Here is a tiny trained network, its code and every weight. The questions are about switching its units off for an input and a class, where a switched-off unit gives its printed mean instead of its output.

import numpy as np


def w(rows, s, z=0):
    codes = np.array(rows[::2]) - 128.0
    scale = np.full(codes.shape[1], s)
    scale[-1] = z or s
    return codes * scale


def norm(h):
    return h / np.sqrt((h * h).mean(-1, keepdims=True) + 1e-5)


def f(y):
    return y / 2 * (1 + np.tanh(0.7978845608 * (y + 0.044715 * y**3)))


def log_softmax(a):
    a = a - a.max(-1, keepdims=True)
    return a - np.log(np.exp(a).sum(-1, keepdims=True))


def net(x, mask):
    res = np.array(x, float).reshape(1, 7) / 4 @ E
    u = 0
    for l in range(4):
        y = f(norm(res) @ A[l][:, :-1].T + A[l][:, -1])
        res = res + np.where(mask[u : u + 5], y, B[l][:, -1]) @ B[l][:, :-1]
        u += 5
    return log_softmax(norm(res)[-1] @ U[:, :-1].T + U[:, -1])


A, B = {}, {}
E = w([
[131,127,121,131,123,129,117],'x0',
[68,234,101,159,66,184,163],'x1',
[139,120,80,163,85,56,153],'x2',
[130,72,80,201,202,179,186],'x3',
[136,134,125,129,131,130,126],'x4',
[80,156,254,236,150,72,86],'x5',
[214,124,177,146,66,167,134],'x6',
],0.006)
A[0] = w([
[227,121,177,162,71,182,150,3],'L0N1',
[174,113,82,205,187,186,117,9],'L0N2',
[145,163,195,82,200,255,118,60],'L0N3',
[113,78,120,214,110,207,135,116],'L0N4',
[183,141,71,197,79,59,173,35],'L0N5',
],0.0097,0.0025)
B[0] = w([
[66,193,15,147,245,87,12,242],'L0N1',
[131,171,153,36,119,33,220,209],'L0N2',
[88,3,131,158,13,118,117,253],'L0N3',
[119,168,126,118,129,77,208,225],'L0N4',
[102,25,129,156,47,129,98,205],'L0N5',
],0.011,0.0035)
A[1] = w([
[180,125,193,229,162,158,143,18],'L1N1',
[248,52,172,119,209,116,111,76],'L1N2',
[181,108,80,88,118,159,158,45],'L1N3',
[12,114,81,117,165,140,128,175],'L1N4',
[114,192,116,192,94,231,173,7],'L1N5',
],0.012,0.0019)
B[1] = w([
[136,165,186,180,183,178,159,138],'L1N1',
[1,192,48,127,45,129,149,187],'L1N2',
[143,158,214,219,154,219,116,169],'L1N3',
[161,62,130,112,205,105,68,253],'L1N4',
[13,140,58,135,56,101,170,160],'L1N5',
],0.011,0.0067)
A[2] = w([
[148,160,225,206,154,107,136,8],'L2N1',
[190,110,111,147,165,105,227,8],'L2N2',
[182,169,167,64,70,126,74,105],'L2N3',
[226,65,112,213,83,76,147,102],'L2N4',
[216,131,65,83,124,252,139,104],'L2N5',
],0.013,0.0017)
B[2] = w([
[162,180,169,185,156,219,123,209],'L2N1',
[205,124,119,64,161,128,182,255],'L2N2',
[167,97,154,46,128,63,175,202],'L2N3',
[110,51,202,74,121,183,65,254],'L2N4',
[108,206,246,234,199,161,122,238],'L2N5',
],0.012,0.0029)
A[3] = w([
[164,207,168,7,76,120,111,92],'L3N1',
[160,142,176,114,132,95,92,27],'L3N2',
[156,144,86,88,237,81,69,189],'L3N3',
[43,190,67,95,109,131,137,143],'L3N4',
[125,143,110,68,143,208,124,1],'L3N5',
],0.013,0.0013)
B[3] = w([
[167,93,131,70,166,170,202,174],'L3N1',
[117,106,70,126,141,135,196,154],'L3N2',
[229,154,99,132,140,143,67,254],'L3N3',
[176,140,62,183,74,101,158,218],'L3N4',
[73,170,181,152,125,11,128,126],'L3N5',
],0.013,0.0081)
U = w([
[89,161,54,167,58,93,167,171],'0',
[105,226,228,187,196,184,147,109],'1',
[169,108,128,116,135,129,122,253],'2',
[186,144,69,113,223,102,32,64],'3',
[168,156,137,1,163,100,233,93],'4',
[82,30,183,97,83,128,86,41],'5',
],0.008,0.0048)

Each question gives the input, the list of numbers given to net, and the class t.
The units are the neurons (one row each of A and B). Each row of codes is followed by its name. A weight is (code - 128) times the scale printed after its matrix; where a second scale follows, it is the last column's (A, B and U).
mask holds one flag per neuron, layer by layer. A switched-off neuron (its flag False) gives its mean, the last column of its row in B, instead of its output. The means were averaged over made-up inputs and are rounded, as every weight is.
A unit's drop is (log p(t) with every unit on - log p(t) with that unit switched off) / (log p(t) with every unit on - log p(t) with every unit switched off).
The circuit of an input: a set's keep is (log p(t) with only the set's units on - log p(t) with every unit switched off) / (log p(t) with every unit on - log p(t) with every unit switched off). Starting from the 12 units with the biggest drops (on a tie, the unit counted first), units are removed one at a time, each time the one whose removal leaves the highest keep (on an exact tie, the one counted first), for as long as the keep stays at least 0.8.
circuit, biggest first: the units of the circuit, biggest drop first
unit that matters most: the unit with the biggest drop
top k neurons: the k neurons with the biggest drops, biggest first
top k neurons in layer l: the k neurons of layer l with the biggest drops, biggest first
input [2,4,7,7,4,2,0], class 4: circuit, biggest first : [L0N2 L2N2]
input [4,-3,8,-1,3,6,-3], class 5: unit that matters most : L0N5
input [-2,-1,8,8,-3,-8,-5], class 1: top 4 neurons : [L1N3 L2N5 L0N1 L0N3]
input [4,-1,-2,6,7,-8,-2], class 1: top 2 neurons : [L2N5 L1N3]
input [5,2,8,-1,5,8,-2], class 1: top 2 neurons : [L2N1 L0N3]
input [-6,1,8,-4,-2,-6,2], class 5: circuit, biggest first : [L0N5 L2N4]
input [1,-8,1,-2,8,0,-5], class 0: circuit, biggest first : [L1N2 L0N1]
input [2,-8,-5,-8,-8,-1,2], class 0: top 2 neurons in layer 0 : [L0N2 L0N5]
input [0,6,5,3,-4,4,7], class 3: top 3 neurons in layer 0 : [L0N1 L0N3 L0N5]
input [0,-5,3,-7,3,3,3], class 4: top 3 neurons : [L3N1 L2N3 L1N5]
input [-3,-3,5,-3,-5,2,8], class 3: top 2 neurons : [L0N1 L0N3]
input [-5,8,-7,-6,8,-8,5], class 0: top 2 neurons in layer 1 : [L1N5 L1N4]
input [-7,1,6,5,8,8,5], class 1: top 2 neurons : [L2N1 L0N3]
input [0,6,-7,-7,5,5,-4], class 4: circuit, biggest first : [L0N1 L3N1]
input [8,-7,1,7,7,2,7], class 0: circuit, biggest first : [L1N2]
input [6,-2,7,8,1,4,-6], class 4: top 3 neurons : [L0N1 L0N2 L2N2]
input [4,-6,3,-1,-1,-2,5], class 0: top 3 neurons : [L1N2 L3N4 L0N3]
input [-5,-3,-7,1,0,0,-5], class 5: top 2 neurons : [L0N3 L0N1]
input [-3,0,6,2,-3,6,-1], class 1: circuit, biggest first : [L2N1 L0N3]
input [6,2,4,-6,-3,-6,0], class 1: unit that matters most : L2N5
input [-7,6,8,5,-5,5,-2], class 5: top 3 neurons : [L0N5 L2N4 L1N2]
input [-4,-4,5,2,4,4,0], class 5: top 2 neurons in layer 1 : [L1N5 L1N3]
input [-8,-4,-1,-7,7,8,8], class 1: top 2 neurons : [L2N1 L1N1]
input [7,-8,3,-5,5,6,-6], class 0: top 2 neurons : [L1N2 L0N1]
input [-8,6,7,-7,-3,0,1], class 4: top 2 neurons in layer 0 : [L0N3 L0N5]
input [6,0,7,-8,-3,4,7], class 4: top 2 neurons : [L2N3 L0N3]
input [-1,7,-1,6,5,5,1], class 0: circuit, biggest first : [L1N5]
input [-8,2,2,-7,-5,-7,0], class 1: top 2 neurons : [L2N5 L1N3]
input [4,3,-1,5,1,0,6], class 3: top 3 neurons : [L0N1 L1N4 L3N3]
